Here is a tiny trained network, its code and every weight. The questions are about switching its units off for an input and a class, where a switched-off unit gives its printed mean instead of its output.

import numpy as np


def w(rows, s, z=0):
    codes = np.array(rows[::2]) - 128.0
    scale = np.full(codes.shape[1], s)
    scale[-1] = z or s
    return codes * scale


def f(y):
    return y / 2 * (1 + np.tanh(0.7978845608 * (y + 0.044715 * y**3)))


def log_softmax(a):
    a = a - a.max(-1, keepdims=True)
    return a - np.log(np.exp(a).sum(-1, keepdims=True))


def net(x, mask):
    res = np.array(x, float).reshape(1, 4) / 4 @ E
    y = f(res @ A[0][:, :-1].T + A[0][:, -1])
    res = res + np.where(mask, y, B[0][:, -1]) @ B[0][:, :-1]
    return log_softmax(res[-1] @ U[:, :-1].T + U[:, -1])


A, B = {}, {}
E = w([
[111,105,161,171,161,232,122],'x0',
[51,35,97,2,114,124,188],'x1',
[206,182,28,122,216,142,137],'x2',
[168,85,170,34,49,229,13],'x3',
],0.0077)
A[0] = w([
[120,100,83,4,147,138,141,253],'n0',
[111,83,157,58,40,143,119,202],'n1',
[136,130,176,158,118,198,90,248],'n2',
[138,147,89,66,97,75,121,175],'n3',
[80,112,114,167,205,111,179,249],'n4',
[81,89,149,106,115,119,170,168],'n5',
],0.011,0.003)
B[0] = w([
[105,162,150,96,194,203,37,224],'n0',
[27,57,248,202,61,130,65,244],'n1',
[144,110,98,72,220,241,132,211],'n2',
[140,74,118,148,142,150,150,166],'n3',
[207,131,53,124,110,96,219,226],'n4',
[143,68,115,133,176,175,154,195],'n5',
],0.011)
U = w([
[136,133,113,108,102,115,130,1],'0',
[113,200,165,136,141,134,97,146],'1',
[160,135,97,179,88,6,187,165],'2',
[176,117,71,84,166,176,153,254],'3',
[85,67,196,143,106,141,116,107],'4',
],0.013,0.0035)

Each question gives the input, the list of numbers given to net, and the class t.
The units are the neurons (one row each of A and B). Each row of codes is followed by its name. A weight is (code - 128) times the scale printed after its matrix; where a second scale follows, it is the last column's (A, B and U).
mask holds one flag per neuron, in row order. A switched-off neuron (its flag False) gives its mean, the last column of its row in B, instead of its output. The means were averaged over made-up inputs and are rounded, as every weight is.
A unit's drop is (log p(t) with every unit on - log p(t) with that unit switched off) / (log p(t) with every unit on - log p(t) with every unit switched off).
The circuit of an input: a set's keep is (log p(t) with only the set's units on - log p(t) with every unit switched off) / (log p(t) with every unit on - log p(t) with every unit switched off). Starting from all 6 units, units are removed one at a time, each time the one whose removal leaves the highest keep (on an exact tie, the one counted first), for as long as the keep stays at least 0.8.
circuit, biggest first: the units of the circuit, biggest drop first
top k neurons: the k neurons with the biggest drops, biggest first
drop when u is switched off: that unit's drop, to one decimal
input [3,7,6,8], class 4: circuit, biggest first	(n1)
input [-4,-3,-1,1], class 2: top 4 neurons	(n0; n1; n2; n5)
input [0,2,-3,-4], class 2: circuit, biggest first	(n2; n0)
input [3,0,0,-3], class 2: circuit, biggest first	(n0; n2)
input [7,3,3,-6], class 2: circuit, biggest first	(n2; n4)
input [-1,8,3,0], class 4: top 2 neurons	(n2; n1)
input [5,3,7,8], class 1: circuit, biggest first	(n0; n4)
input [1,-1,-3,-2], class 2: circuit, biggest first	(n0; n1; n2)
input [1,-3,-2,-1], class 3: top 2 neurons	(n1; n0)
input [8,3,4,-8], class 2: circuit, biggest first	(n2; n4)
input [-1,7,-5,-6], class 3: top 3 neurons	(n4; n5; n0)
input [4,-7,2,5], class 3: top 2 neurons	(n2; n1)
input [7,-7,-7,3], class 3: top 2 neurons	(n2; n1)
input [8,-7,-3,8], class 3: circuit, biggest first	(n2)
input [-4,-5,-7,-4], class 2: drop when n0 is switched off	0.1
input [6,5,0,-3], class 3: drop when n1 is switched off	0.5
input [-3,4,7,7], class 4: drop when n1 is switched off	0.2
input [3,-8,-5,2], class 3: drop when n1 is switched off	0.6
